Small tables with named rows and columns. After each table, cells are looked up by row and column.

tokebo:
	tetefo	bebavog
pusuk	192	112
tep	89	96
rabol	92	147
fetafe	92	148
mogabem	32	102
puruki	146	113
rez	172	119
fabe	52	93
logur	114	119
zufed	178	118

What is the tetefo of tep in tokebo?
89
What is the bebavog of mogabem in tokebo?
102
What is the bebavog of pusuk in tokebo?
112
What is the bebavog of logur in tokebo?
119
What is the tetefo of puruki in tokebo?
146
What is the tetefo of pusuk in tokebo?
192
What is the tetefo of logur in tokebo?
114
What is the bebavog of rez in tokebo?
119
What is the tetefo of mogabem in tokebo?
32
What is the bebavog of puruki in tokebo?
113
What is the bebavog of zufed in tokebo?
118

vule
cols = nub, bibatud, gem
defaki: [0.7, 0.1, 0.6]
vifuv: [0.3, 0.7, 0.2]
razubi: [0.3, 0.8, 0.2]
tuf: [0.3, 0.5, 0.3]
purivin: [0.2, 0.8, 0.2]
damiki: [0.6, 0.3, 0.6]

vifuv, gem -> 0.2
purivin, nub -> 0.2
tuf, bibatud -> 0.5
damiki, nub -> 0.6
tuf, nub -> 0.3
vifuv, nub -> 0.3
razubi, nub -> 0.3
razubi, gem -> 0.2
vifuv, bibatud -> 0.7
razubi, bibatud -> 0.8
defaki, nub -> 0.7
damiki, gem -> 0.6
purivin, bibatud -> 0.8
damiki, bibatud -> 0.3
purivin, gem -> 0.2
defaki, gem -> 0.6
defaki, bibatud -> 0.1
tuf, gem -> 0.3

ges.tsv
	fatizo	tafi	rupag	zasate	sog	rus	rel
fom	134	48	130	144	147	84	192
gabo	152	106	99	87	157	151	118
puvuk	209	143	102	143	161	101	153

What is the sog of gabo in ges?
157
What is the rupag of puvuk in ges?
102
What is the rel of puvuk in ges?
153
What is the rupag of fom in ges?
130
What is the rus of gabo in ges?
151
What is the sog of fom in ges?
147
What is the tafi of puvuk in ges?
143
What is the rel of gabo in ges?
118
What is the zasate of puvuk in ges?
143
What is the tafi of gabo in ges?
106
What is the fatizo of fom in ges?
134
What is the rupag of gabo in ges?
99
What is the zasate of gabo in ges?
87

vibu =
,lerat,zal,pame,toze
diruze,143,101,180,87
von,99,89,227,147
tosa,89,164,222,137
varot,121,143,205,72
nutavef,90,54,42,114

What is the toze of tosa in vibu?
137
What is the pame of von in vibu?
227
What is the toze of nutavef in vibu?
114
What is the toze of varot in vibu?
72
What is the pame of diruze in vibu?
180
What is the zal of tosa in vibu?
164
What is the zal of varot in vibu?
143
What is the lerat of nutavef in vibu?
90
What is the zal of nutavef in vibu?
54
What is the pame of nutavef in vibu?
42
What is the lerat of tosa in vibu?
89
What is the toze of von in vibu?
147
What is the lerat of diruze in vibu?
143

ruparo
         desasit    luve  ligazo     nim   zozen     luv     naf  voralur  merided   nunep
rop       86.863  89.580  32.201  57.812  42.056  64.086  32.003   78.117   71.529  61.916
doda      48.767  63.261  55.305  75.202  38.523  50.335   5.078   69.391   71.392  69.644
bel       47.751  37.867  52.001  35.290  61.211  50.383  83.984   36.049   35.878  38.394
rulesav   69.032  79.163  43.434  68.901  38.790  57.485  13.701   76.706   74.147  67.891
rapum     33.261  27.594  60.950  41.641  60.269  45.437  74.835   31.882   35.278  40.885
sitapu    16.571  23.357  72.045  61.061  51.860  38.962  39.388   38.046   45.799  53.958
guk       30.945  46.556  65.480  75.523  41.330  43.861   8.212   58.890   64.338  67.177
bamagur   19.649  32.050  71.126  70.282  46.100  40.205  20.938   47.628   55.289  61.380
bofibu    72.444  62.048  38.694  36.061  57.184  58.960  78.121   51.401   46.190  42.462
rutiri    61.949  50.575  44.096  33.577  60.120  55.606  84.802   43.093   39.712  39.054
niv       77.119  70.128  36.527  41.647  52.947  60.710  65.917   58.835   53.205  47.708
nabik     21.947  22.146  68.171  50.923  56.859  41.188  58.947   33.020   38.762  46.353

doda, voralur -> 69.391
bel, luv -> 50.383
rutiri, zozen -> 60.120
rapum, zozen -> 60.269
sitapu, voralur -> 38.046
doda, luve -> 63.261
nabik, luve -> 22.146
doda, desasit -> 48.767
rulesav, nunep -> 67.891
rulesav, luv -> 57.485
guk, nunep -> 67.177
Row with the largest voralur: rop

